Z214: [ 12 -53 -64 -54 -53]
Z935: [ 19 -70 -63 -74 -67]
Z50: [ -1 -52 -64 -55 -53]
rest: [-52 -64]  [-55 -53]
rest: [ 12 -53 -64]  [-54 -53]
rest: [-64 -54]  [-53]
rest: [-53 -64]  [-54 -53]
q: [ -1 -52 -64 -55 -53]  Z50

Z410: [-33   5 -22   8   2  37  20 -21  28  11 -15  20  16 -21 -23 -54  -3 -11
  26 -14  17  -4  21  -9  30 -35  37  14 -31 -24 -35  -1 -24 -24  15 -43
   7  36 -31 -11   9   7  33  15   8  -6 -14 -14 -32   8  10  12]
Z335: [ 46  26  18 -16  22 -26  22 -17  -7  19  28  11  30   5  29 -10  20  -2
   0 -17  24  22  45   9 -40   9  -1 -17 -29  41  10  14   0 -31  -9  -4
  -7  15  24  24  13  -7   6  36   6  28  42  -7   7 -34  15  -3]
Z772: [  2  63  36  11  10   3  -3   6   6  19  10  33   2   7  22 -16  20  -3
   0 -17  25   8  27  -1   0 -14 -17 -24 -25 -22 -30  -6 -40 -40 -12 -49
  11  48 -20  -4  -3  18 -30  26   5  16  26 -25  16 -24 -13  -1]
Z344: [-18 -15   4  -3  20  -2 -46  22   2 -39 -28 -10 -12  -8 -26  73  18 -19
  12 -33  -6 -17 -21  -5   2  13   6  29   5 -31 -15   7  29  58 -23  11
   1 -16 -21  -4   6  10 -25 -17  -8  23  13   6  44   6  -1  -6]
Z858: [-17  17  30  16 -10  13  33 -36  14  16  13  -7   7  21   6 -56  -4  18
 -11  12   3   5 -13  23  -8 -25 -34 -50  -9  30  31 -24 -29 -55  30  -6
  34   7  10 -16   7 -18  20  20   8  -5  10 -17 -38  -9  -7   8]
Z553: [  3 -41   7 -16   6 -17   3  17   2  -3   6 -36   8  -8  -8   5   3 -10
  11   6 -37  15 -22   6 -33   4 -31  -5  20  50  68 -22  21  -9  10  26
  31 -52  30   1  19  -8   4  -3  14 -12 -25  20 -34  17 -33  -1]
rest: [-21  -4]  [  6  10 -25 -17  -8  23  13   6  44   6  -1  -6]
rest: [-22 -30  -6 -40]  [-40 -12 -49  11  48 -20  -4  -3  18 -30  26   5  16  26 -25  16 -24 -13
  -1]
rest: [-3  0]  [-17  25   8  27  -1   0 -14 -17 -24 -25 -22 -30  -6 -40 -40 -12 -49  11
  48 -20  -4  -3  18 -30  26   5  16  26 -25  16 -24 -13  -1]
rest: [ 20  -3   0 -17]  [ 25   8  27  -1   0 -14 -17 -24 -25 -22 -30  -6 -40 -40 -12 -49  11  48
 -20  -4  -3  18 -30  26   5  16  26 -25  16 -24 -13  -1]

Z780: [  5  -7  15 -26 -36 -76]
Z698: [-54  -7   6  32   1  12]
Z932: [ 58  -7  15 -27 -36 -76]
Z278: [ 15  -7  15 -27 -36 -76]
Z105: [  5  -7  15 -27 -37  17]
Z328: [ 15  -8  15 -27 -36 -76]
rest: [ 15  -7  15 -27]  [-36 -76]
rest: [  5  -7  15 -27]  [-37  17]
rest: [ -7  15 -26 -36]  [-76]
rest: [15 -7]  [ 15 -27 -36 -76]
rest: [  5  -7  15 -27 -37]  [17]
rest: [32  1]  [12]

Z966: [ 46 -77 -21  64  59  18 -48  28  21 -76 -14 -24  42  47  45 -71   3  73
   5  60 -41 -37 -23  57  42  35  59  62   5  50  -7]
Z249: [-49   1   2 -65 -57 -22  52 -33 -25  75   9  29 -39 -49 -42  70  -8 -72
   1 -62  45  40  18 -56 -45 -32 -62 -61 -10 -48  12]
Z107: [ 0  1  1 -1 -5  1 -2  2 -1  4 -1 -2 -1 -3 -1  0 -2 -3 -1 -1  0  0  0  2
 -2 -1  1  0  0 -1 -1]
Z895: [-1  0 -1  0  3 -1  2 -2  0 -2  0  2  1  1  0  1  1  2  1  0 -3 -3  4  1
 -2  1 -2 -1  0  0  1]
Z529: [ 3  0  4  2 -3  3 -4  4  3  1  3 -4 -2  1 -1  0  3 -1 -4  2 -3 -3  3 -1
  4 -2  4  1  3 -1 -4]
rest: [-3 -3  3]  [-1  4 -2  4  1  3 -1 -4]
rest: [ 3 -4  4  3]  [ 1  3 -4 -2  1 -1  0  3 -1 -4  2 -3 -3  3 -1  4 -2  4  1  3 -1 -4]
rest: [-2  2 -1]  [ 4 -1 -2 -1 -3 -1  0 -2 -3 -1 -1  0  0  0  2 -2 -1  1  0  0 -1 -1]

Z468: [ 24  68  23 -40 -86 -23 -87   4 -11 -23]
Z134: [ 54  68  89 -47 -65 -32 -57   6   0 -32]
Z622: [ 24  68  23 -40 -91 -23 -87   4 -11 -23]
Z832: [ 29  68  26 -45 -80 -25 -74  -5 -21 -20]
rest: [-45 -80]  [-25 -74  -5 -21 -20]
rest: [-91 -23]  [-87   4 -11 -23]
rest: [ 23 -40 -86 -23 -87]  [  4 -11 -23]
rest: [-80 -25]  [-74  -5 -21 -20]

Z673: [-21  25  -7  11]
Z811: [-44 -26  12 -38]
Z19: [-16   1   0  -2]
Z271: [  2 -75  25 -51]
Z422: [-44 -27  12 -65]
Z801: [-22  25  -7  11]
q: [-22  25  -7  11]  Z801
rest: [-44 -26  12]  [-38]
q: [-44 -26  12 -38]  Z811

Z905: [ 36  17  41 -13  -2 -40  42  -5 -16 -44  32   9 -16 -25   8  -8 -20  58
 -14  71   3  -7  -8 -10  64   2  -7 -32 -37 -11 -18 -31  -2 -43]
Z990: [  6 -34   3   5  26  34  10 -42 -19   7 -16  17  10   1  34  16   3  -7
  22   1  15 -20   7  -3   6 -15  -4  -3  28  -1 -42   1  -7   0]
Z677: [ 19   2  12   3 -25  34  44 -17   8  15  21 -46 -35  17  -3 -29  -7  45
 -20 -11   7  18 -14   2  31  12  56  10  13 -10  34  40 -26  -9]
Z246: [ 17  20  56 -46 -32 -31  10  41  28  -7   7 -33 -27 -23  -9 -44  -7  17
  21 -14   7  14  35  30  -4 -14  36 -34 -47  50 -18  17 -63  -9]
Z191: [-12 -20 -38  -6  13 -35 -42  20  21  33  -8 -11  30 -14  15   3  -4  21
  -5  24  42  -5 -19  21  -9  -8  31  35 -17  25 -17  16 -14 -38]
Z692: [ 23   1  -9 -31 -38 -17 -16 -29 -13  28 -29  22   8 -26  19   1   9   1
   6   5 -26  22  12   6  20 -14 -17  -2   2 -23 -31  -6 -13   7]
Z864: [ 14   8 -16 -18 -13  -1  -1 -27  -5 -19 -19   6 -25  26  16  18  35  24
  49   5  11  15   9   9   1 -19  -2  -5   6 -15  -2  22 -11  22]
Z506: [-10  40 -20 -29   4   4  19  41  51  -1   5 -38  10 -19 -27 -11  25   9
  25  48 -19  58  34  26 -15   4 -47  15   9 -11 -40  27   4 -13]
Z869: [-19  15  22 -46  10  26 -20 -36 -21  -1  18  -8  35   4  -1 -23  25  24
  -2  21  27  -2 -13 -48  39  72  -8   4  15  27   2  11 -10 -31]
Z585: [ 53 -18  -7 -30 -10  14 -20  14  -5  11  21  27 -40  -7 -12 -18  22 -53
  12  17   7 -38  24  32 -13  16 -18 -23   4 -54  47 -54   7 -64]
Z261: [-20  28 -69  -5 -11  -2 -20  15  -5  11  21  47 -45 -30 -43  73  14 -14
  34  10 -14 -45  43   6 -51 -16  10  31  -3  15  10  13  59 -41]
rest: [ 12   6  20 -14]  [-17  -2   2 -23 -31  -6 -13   7]
rest: [-32 -37]  [-11 -18 -31  -2 -43]
rest: [-20  15  -5  11  21]  [ 47 -45 -30 -43  73  14 -14  34  10 -14 -45  43   6 -51 -16  10  31  -3
  15  10  13  59 -41]

Z853: [  1  56 -27   0  -5   6 -32  26   2 -12 -18  -4   7 -52  -7  44  35  -2
  36 -27 -17  -6   6  66   9 -34  14  12 -20  50 -19  11 -23 -37]
Z588: [  6  63 -33  -7 -17  10 -31  35  -6 -15 -20  -4  -1 -59 -13  44  46  -1
  44 -23 -16  -8   7  68  12 -42  13  16 -18  60 -13  10 -25 -46]
Z351: [  8  67 -33  -9 -17  13 -30  35  -8 -18 -20  -3  -2 -58 -13  46  45  -2
  46 -25 -16  -8   9  68  11 -44  13  18 -19  62 -14  10 -26 -48]
Z675: [ 11  16  -7 -20  -9 -41 -15 -23  35 -29 -42  -8  -1 -75 -23  52 -19  -1
  15  -7  -9  17 -29  58  12  11  26 -40 -15  -1 -11  -4  -4  26]
Z467: [  1  56 -27   1 -61 -66  11 -48  49 -32 -47 -16 -22 -67 -76   1 -31 -26
  10 -31 -19  -8   4  53  40  21  -7 -58  14 -27  34  -7  -6  40]
Z846: [  0  44 -23 -32   0 -29 -23 -13  37 -41 -63  -7  -4 -83  -7  85 -19  -2
  27  10 -16  31 -37  78  12  25  52 -62 -40   8 -28 -11 -11  20]
Z113: [ -1  38 -23  -2  -9  -5 -30  19  15  -6 -18  -1  13 -52 -12  41  18  -5
  21 -31 -16  -6   2  54   2 -22  10   4 -16  29 -19  10 -14 -22]
Z939: [  8  17  -7 -20 -10 -39 -15 -22  34 -27 -42  -8  -1 -74 -19  54 -18   0
  16  -7  -9  18 -29  62  10  11  27 -39 -17   0 -14  -3  -6  23]
Z236: [  0  45 -23  -2  -5   0 -29  22  11  -8 -20  -2  11 -49 -10  41  20  -6
  25 -31 -18  -8   4  60   3 -27  13  10 -18  36 -19  12 -18 -26]
Z795: [ -5  32  -4 -29   1 -30 -23 -16  35 -37 -61  -7  -3 -84  -7  80 -20  -1
  25   7 -17  27 -36  77  10 -34  47 -57 -36   6 -26  -9  -9  18]
Z960: [  7  69 -33 -11 -19  16 -31  38  -8 -19 -21  -2  -1 -60 -15  45  47  -4
  48 -26 -16  -7   8  71  11 -46  13  20 -18  64 -13  10 -30 -52]
rest: [ 11 -48]  [ 49 -32 -47 -16 -22 -67 -76   1 -31 -26  10 -31 -19  -8   4  53  40  21
  -7 -58  14 -27  34  -7  -6  40]
rest: [  9 -34]  [ 14  12 -20  50 -19  11 -23 -37]
rest: [-16  -7   8  71]  [ 11 -46  13  20 -18  64 -13  10 -30 -52]
rest: [-20 -10]  [-39 -15 -22  34 -27 -42  -8  -1 -74 -19  54 -18   0  16  -7  -9  18 -29
  62  10  11  27 -39 -17   0 -14  -3  -6  23]
rest: [-31 -18  -8   4]  [ 60   3 -27  13  10 -18  36 -19  12 -18 -26]
rest: [  0  45 -23]  [ -2  -5   0 -29  22  11  -8 -20  -2  11 -49 -10  41  20  -6  25 -31 -18
  -8   4  60   3 -27  13  10 -18  36 -19  12 -18 -26]
rest: [  1  56 -27   0]  [ -5   6 -32  26   2 -12 -18  -4   7 -52  -7  44  35  -2  36 -27 -17  -6
   6  66   9 -34  14  12 -20  50 -19  11 -23 -37]

Z878: [-25  22  23  13 -33  -4  -2  14 -28 -13 -12   8 -12]
Z362: [-14  -6  -7  -5 -26  -3   0  -2 -25  26  27   1  24]
Z152: [-14  -4  -4  -1  28  -3   0  -2   1   8   7  -7   7]
Z790: [-21   1   0   1  35   0   0   0 -42  16  16   1  13]
Z837: [ -7  -6  -5  12 -27  14  11  12 -14  -7  -6   9  -6]
Z243: [-26  17  18  12   0  14   0   1 -30   0 -17  -5 -13]
Z525: [-26  17  18  12   0  14  11  13 -30   0   1  10   1]
Z458: [-21   1   0   1  35   0   0   0  30  16  16   1  13]
Z215: [ 24  -7  -7  -5 -26  -5  -4  -5  49  -6  -6  -4  -4]
Z38: [-26  22  -5  -2 -33  -4  -1  14 -29   0   0  -1   0]
rest: [ 14 -28]  [-13 -12   8 -12]
rest: [22 -5]  [ -2 -33  -4  -1  14 -29   0   0  -1   0]
rest: [-33  -4  -1]  [ 14 -29   0   0  -1   0]
rest: [ -7  -7  -5 -26]  [-5 -4 -5 49 -6 -6 -4 -4]
rest: [ -5 -26  -3]  [  0  -2 -25  26  27   1  24]
rest: [-25  22]  [ 23  13 -33  -4  -2  14 -28 -13 -12   8 -12]
rest: [26 27]  [ 1 24]

Z951: [ 2  0  1  2  4  1  0  3  4  1 -1  0  1  1]
Z720: [  2  -3  16   2  84  11 -10   4  48   8   0   2  19   2]
Z315: [ 0  1 18  3 97 12  1  2  3  9  1  4 20  2]
Z58: [ 1  0  3  1 94  9  5  8  0  2  0  0  3  1]
Z100: [10  1 14  5 85  8 -1 20 15  1  0  0 19  3]
Z268: [ 4  2 13  3 94  9  5  9  0 10  0  0 22  2]
Z560: [ 7  1 12  3 64  8  0  7  0  2  0  0 13  2]
rest: [94  9  5  9  0]  [10  0  0 22  2]
rest: [ 1 12  3 64]  [ 8  0  7  0  2  0  0 13  2]
rest: [8 0 2 0 0]  [3 1]
rest: [-1  0]  [1 1]
rest: [5 8]  [0 2 0 0 3 1]
rest: [ 1 -1]  [0 1 1]
rest: [14  5 85]  [ 8 -1 20 15  1  0  0 19  3]

Z473: [-19  -2   2  -7  13  -4  -6  -7]
Z710: [-10  25 -44  73  57 -26 -13 -18]
Z884: [ 5 -2  1 -5  0  6  4  1]
Z227: [ 3 -2  2 -7  3 14  1  6]
Z414: [  3  -3 -20  34  23 -13 -10 -12]
Z822: [ -4  15  22 -32 -40   8 -13 -11]
Z993: [-8 -4 -6 -6  0 -3 -2 -5]
Z102: [-14   1   0  -4  -2 -25 -22 -27]
Z885: [  9   1   1  -4  -1   3  11 -15]
Z590: [ 7 -3  2 -7  3 14  1  6]
rest: [ -3 -20  34]  [ 23 -13 -10 -12]
rest: [-3  2 -7]  [ 3 14  1  6]
rest: [-5  0]  [6 4 1]
rest: [ 1  1 -4]  [ -1   3  11 -15]
rest: [-3  2 -7  3 14]  [1 6]
rest: [-4 -1]  [  3  11 -15]
rest: [ 3 -2]  [ 2 -7  3 14  1  6]

Z235: [-47 -10  -1  17  15 -23 -19  -1  26 -38  11 -16   5  10 -31 -41 -15  20
  25  12  -2  -4  29  16  18]
Z917: [-25 -32  26 -39 -11 -56 -42 -71  11 -42  18  36  14  -2 -80 -13 -47  24
  35  35 -13  48  -8  27 -58]
Z914: [ 28  -6   2 -10   9  -9  -2 -24  -3  13  -9  25  -5  -1  -7  32   3   0
   8  12  -3  14 -11  15  18]
Z881: [-46   5 -23  58  43  -1   0  44  36 -27  -1 -44  -6  18   6 -44  14  17
  22   4 -13  48  -9  27 -58]
rest: [ -6  18   6 -44  14]  [ 17  22   4 -13  48  -9  27 -58]
rest: [12 -3]  [ 14 -11  15  18]
rest: [ 11 -16]  [  5  10 -31 -41 -15  20  25  12  -2  -4  29  16  18]

Z739: [-43 -56  53  51 -38 -37 -39  40 -31 -47  32  40  45 -34 -35 -31  48  24
  47  56  29  37]
Z616: [-53 -40  22  33 -54 -49 -73  31 -36 -41  55  47  38 -59 -26 -50  49  27
  55  42  55  18]
Z27: [-36 -56  62  37 -31 -38 -14  44 -51 -42  55  47  46 -30 -77 -39  49  15
  34  58  15  50]
Z98: [-64 -30   7  25 -73 -65 -96  34 -53 -32  65  53  37 -88 -36 -69  57  37
  66  36  72  15]
Z287: [-32 -68  73  62 -19 -22 -11  40 -18 -55  16  34  47  -6 -32 -13  42  16
  36  64   8  45]
rest: [-73  31 -36 -41  55]  [ 47  38 -59 -26 -50  49  27  55  42  55  18]
rest: [-41  55  47]  [ 38 -59 -26 -50  49  27  55  42  55  18]

Z629: [ 35  22   8 -40  -9  37   7  21   9 -41 -36 -44]
Z934: [-28  -6  -5  16  39 -36   1  -7 -51  24  22  29]
Z198: [ 47  70  -5  37 -31 -15   0  -7 -51  24  22   5]
Z29: [ 26  20   6 -34   6  -2   3  39  10  16 -47 -36]
Z651: [ 35  22   8 -41  -9  37   7  21   9 -41 -36 -13]
Z796: [ 47  71 -25 -36  49  11 -12 -37  -4  25 -12 -12]
Z33: [ -2  34  20   4 -10 -58  29  36 -26  37 -20   0]
Z59: [-28  -6  36  16  39 -36   1  -7 -51  24  22  29]
rest: [  6 -34   6  -2]  [  3  39  10  16 -47 -36]
rest: [47 70]  [ -5  37 -31 -15   0  -7 -51  24  22   5]
rest: [ 29  36 -26]  [ 37 -20   0]
rest: [-58  29]  [ 36 -26  37 -20   0]
rest: [-26  37]  [-20   0]
rest: [ 22   8 -41  -9  37]  [  7  21   9 -41 -36 -13]
rest: [-6 36 16 39]  [-36   1  -7 -51  24  22  29]

Z318: [  7 -81 -12  -2  10]
Z786: [  6 -81 -12  -2  10]
Z48: [  6 -81 -11  -2  10]
rest: [-81 -11  -2]  [10]
rest: [  6 -81 -11]  [-2 10]
rest: [-11  -2]  [10]
q: [  6 -81 -11  -2  10]  Z48
rest: [  7 -81 -12]  [-2 10]
rest: [  6 -81 -12]  [-2 10]
rest: [  7 -81 -12  -2]  [10]

Z800: [ 52  -9  44 -18  -4  51  29   5  22 -47]
Z408: [ 54 -11  10 -24 -22   9  64 -27  35   6]
Z823: [ 54 -11  10 -24 -22   9  64 -27  35  -2]
Z968: [ 50  44   4  36  10  26  31 -21  76  -9]
Z95: [  7 -29   5  36 -30 -34  40 -23  -8  41]
Z489: [ 50  44   4  36  11  26  31 -21  -6   6]
rest: [ 36 -30 -34  40 -23]  [-8 41]
rest: [ 10  26  31 -21]  [76 -9]
rest: [-21  -6]  [6]
rest: [11 26 31]  [-21  -6   6]
rest: [-21  76]  [-9]

Z642: [ 65  72  43  37  -8 -42 -55]
Z398: [-42  56  52  36  -8 -42  81]
Z70: [-3 74 61 26 14 -7 35]
Z34: [ 65  73  43 -18  40  54 -58]
rest: [65 72 43]  [ 37  -8 -42 -55]
rest: [14 -7]  [35]
rest: [40 54]  [-58]
rest: [ 36  -8 -42]  [81]

Z289: [ 26 -49  14  13  39 -41  -9  -8  21]
Z591: [ 33 -32  51 -11  27 -25 -42 -32  32]
Z111: [ -4  13  31 -31  49 -12  45  -7   3]
Z76: [ 60 -16  56  12  14  25 -23   8  16]
Z277: [-25  51 -24  14  39 -41  -9  -8  20]
Z712: [-10 -38 -75  75 -12 -12  20  49   4]
Z903: [-24  34  25 -46  41  -7  53 -11  -5]
Z22: [ 25 -23  49 -19  24 -28 -43 -39  30]
Z949: [ 32 -32  51  23  38 -40  38  19 -13]
rest: [ 51 -11  27 -25 -42]  [-32  32]
rest: [ 33 -32  51]  [-11  27 -25 -42 -32  32]

